Below is a small trained network, with its code and all its weights. Each question gives an input and a target symbol and asks what happens when units are switched off, that is, made to give their printed mean instead of their output.

import numpy as np


def w(rows, s, z=0):
    codes = np.array(rows[::2]) - 128.0
    scale = np.full(codes.shape[1], s)
    scale[-1] = z or s
    return codes * scale


def f(y):
    return y / 2 * (1 + np.tanh(0.7978845608 * (y + 0.044715 * y**3)))


def softmax(a):
    e = np.exp(a - a.max(-1, keepdims=True))
    return e / e.sum(-1, keepdims=True)


def log_softmax(a):
    a = a - a.max(-1, keepdims=True)
    return a - np.log(np.exp(a).sum(-1, keepdims=True))


def net(x, mask):
    ids = ['ΘΣεζξφ'.index(c) for c in x.split()]
    T = len(ids)
    res = E[ids] + P[:T]
    u = 0
    for l in range(3):
        q, k, v = (res @ M[l].T for M in (Q, K, V))
        z = softmax(np.where(np.tri(T) > 0, q @ k.T / 2**0.5, -1e9)) @ v
        res = res + np.where(mask[u], z, O[l][:, -1]) @ O[l][:, :-1]
        u += 1
        y = f(res @ A[l][:, :-1].T + A[l][:, -1])
        res = res + np.where(mask[u : u + 4], y, B[l][:, -1]) @ B[l][:, :-1]
        u += 4
    return log_softmax(res[-1] @ U[:, :-1].T + U[:, -1])


Q, K, V, O, A, B = {}, {}, {}, {}, {}, {}
E = w([
[148,27,97,114,118],'Θ',
[89,186,207,146,192],'Σ',
[106,97,114,86,219],'ε',
[250,205,131,197,104],'ζ',
[199,116,90,128,148],'ξ',
[155,80,141,77,173],'φ',
],0.022)
P = w([
[154,155,225,58,44],'0',
[88,111,57,116,218],'1',
[125,175,61,129,219],'2',
[49,139,74,104,254],'3',
[47,142,175,135,131],'4',
[93,161,172,149,115],'5',
[116,156,170,148,114],'6',
[104,162,179,128,117],'7',
[170,190,149,167,104],'8',
[139,169,173,145,108],'9',
],0.0091)
Q[0] = w([
[80,63,225,254,9],'L0H0',
[122,160,70,134,84],'L0H0',
],0.0077)
K[0] = w([
[220,57,53,253,80],'L0H0',
[246,90,163,158,208],'L0H0',
],0.0053)
V[0] = w([
[165,120,73,167,91],'L0H0',
[2,160,154,35,221],'L0H0',
],0.0058)
O[0] = w([
[66,102,4,167,182,73],'L0H0',
[222,174,17,152,142,254],'L0H0',
],0.012,0.0097)
A[0] = w([
[170,127,119,111,249,165],'L0N0',
[121,94,164,148,115,166],'L0N1',
[89,66,131,92,121,2],'L0N2',
[116,174,89,135,187,55],'L0N3',
],0.013,0.0028)
B[0] = w([
[183,173,61,216,96,252],'L0N0',
[8,135,44,141,101,131],'L0N1',
[145,163,110,102,181,131],'L0N2',
[110,55,198,51,95,179],'L0N3',
],0.011,0.025)
Q[1] = w([
[77,95,164,106,51],'L1H0',
[88,101,255,62,98],'L1H0',
],0.0059)
K[1] = w([
[142,118,65,133,233],'L1H0',
[140,95,197,255,234],'L1H0',
],0.0049)
V[1] = w([
[184,145,101,248,95],'L1H0',
[2,181,110,193,45],'L1H0',
],0.0069)
O[1] = w([
[119,131,62,156,38,251],'L1H0',
[38,74,34,222,7,95],'L1H0',
],0.012)
A[1] = w([
[146,2,49,159,118,3],'L1N0',
[121,116,42,162,125,69],'L1N1',
[221,83,86,128,1,154],'L1N2',
[108,255,213,123,136,83],'L1N3',
],0.0082,0.0049)
B[1] = w([
[23,204,120,166,69,163],'L1N0',
[209,65,253,173,103,177],'L1N1',
[59,98,135,90,181,253],'L1N2',
[118,69,133,76,60,137],'L1N3',
],0.0078,0.041)
Q[2] = w([
[81,111,66,83,2],'L2H0',
[88,96,172,52,113],'L2H0',
],0.0071)
K[2] = w([
[90,173,104,163,127],'L2H0',
[117,143,90,248,119],'L2H0',
],0.011)
V[2] = w([
[100,117,37,138,174],'L2H0',
[164,252,72,185,69],'L2H0',
],0.011)
O[2] = w([
[174,34,249,157,83,1],'L2H0',
[189,210,134,184,80,173],'L2H0',
],0.013,0.0059)
A[2] = w([
[114,173,235,160,28,122],'L2N0',
[107,34,159,98,204,184],'L2N1',
[174,2,252,130,146,65],'L2N2',
[79,116,62,59,160,2],'L2N3',
],0.0081,0.0086)
B[2] = w([
[105,62,130,61,167,248],'L2N0',
[98,191,126,200,204,204],'L2N1',
[199,10,15,180,71,176],'L2N2',
[188,105,163,94,39,201],'L2N3',
],0.011,0.019)
U = w([
[138,72,121,150,149,35],'Θ',
[92,198,68,198,122,3],'Σ',
[196,129,189,214,62,214],'ε',
[70,128,89,167,79,104],'ζ',
[70,148,167,150,255,231],'ξ',
[126,94,71,67,128,81],'φ',
],0.0049,0.0063)

Each question gives the input, a string of symbols that net reads in full, and the target symbol t.
The units are the heads (2 rows each of Q, K, V and O) and the neurons (one row each of A and B). Each row of codes is followed by its name. A weight is (code - 128) times the scale printed after its matrix; where a second scale follows, it is the last column's (O, A, B and U).
mask holds one flag per unit, layer by layer, with each layer's heads first. A switched-off unit (its flag False) gives its mean, the last column of its rows in O or B, instead of its output. The means were averaged over made-up inputs and are rounded, as every weight is.
A unit's drop is (log p(t) with every unit on - log p(t) with that unit switched off) / (log p(t) with every unit on - log p(t) with every unit switched off).
The circuit of an input: a set's keep is (log p(t) with only the set's units on - log p(t) with every unit switched off) / (log p(t) with every unit on - log p(t) with every unit switched off). Starting from the 12 units with the biggest drops (on a tie, the unit counted first), units are removed one at a time, each time the one whose removal leaves the highest keep (on an exact tie, the one counted first), for as long as the keep stays at least 0.8.
circuit, biggest first: the units of the circuit, biggest drop first
unit that matters most: the unit with the biggest drop
top k neurons: the k neurons with the biggest drops, biggest first
top k neurons in layer l: the k neurons of layer l with the biggest drops, biggest first
input Θ φ Σ, target Θ: top 2 neurons : L2N2, L0N1
input ζ ζ Σ, target ζ: circuit, biggest first : L1H0, L0H0, L0N1
input ζ φ Θ ζ, target ζ: unit that matters most : L1N1
input φ ε ε ε Σ ξ φ ξ ε φ, target φ: circuit, biggest first : L1H0, L0N0, L2H0, L2N3
input Σ ε φ ζ, target Σ: top 3 neurons in layer 1 : L1N3, L1N2, L1N1
input ζ ε ε φ φ ζ ε, target ζ: circuit, biggest first : L0H0, L1H0, L0N1
input ξ φ Σ φ Θ ζ Σ ε ε ε, target ξ: top 2 neurons : L0N0, L1N2
input ζ ξ ε Θ Σ ε Θ ε φ, target ζ: top 2 neurons in layer 0 : L0N1, L0N3
input φ Σ ε ζ, target φ: top 4 neurons : L0N0, L1N2, L1N3, L1N0
input Σ ε Σ φ, target Σ: circuit, biggest first : L0N0, L2H0, L1N2
input Θ ε ε ζ φ, target Θ: top 2 neurons : L2N2, L0N1
input ε ε ξ, target ε: circuit, biggest first : L2H0, L1N1
input ξ ε φ ζ, target ξ: circuit, biggest first : L0N0, L0H0, L2H0, L2N1
input Θ ξ ε ζ, target Θ: unit that matters most : L2N2
input Θ ε ζ Θ, target Θ: top 4 neurons : L2N2, L0N1, L1N1, L0N0
input ζ ε Σ, target ζ: top 2 neurons : L1N1, L0N1
input φ ε ε ξ, target φ: top 4 neurons : L1N2, L0N0, L2N3, L1N0
input ξ ε Θ, target ξ: top 2 neurons in layer 0 : L0N0, L0N1
input Σ ε ζ ε ξ φ Θ φ, target Σ: top 4 neurons : L0N0, L0N3, L1N3, L1N2
input Θ ζ φ Σ ξ, target Θ: unit that matters most : L2N2
input φ ε Θ ζ, target φ: top 2 neurons : L1N2, L0N0
input ξ ζ ε φ φ, target ξ: circuit, biggest first : L0N0, L0H0, L1H0
input Θ ε ε ζ ζ ε, target Θ: top 4 neurons : L2N2, L0N1, L0N2, L0N0
input ζ ε Σ ξ ζ ξ ε ξ, target ζ: top 2 neurons : L1N1, L0N1
input ξ ε ξ, target ξ: top 3 neurons : L0N0, L1N2, L1N1
input ξ Σ ζ ε ε Σ ε, target ξ: top 3 neurons in layer 1 : L1N2, L1N1, L1N0
input ζ ε Θ, target ζ: top 3 neurons : L1N1, L0N1, L1N0
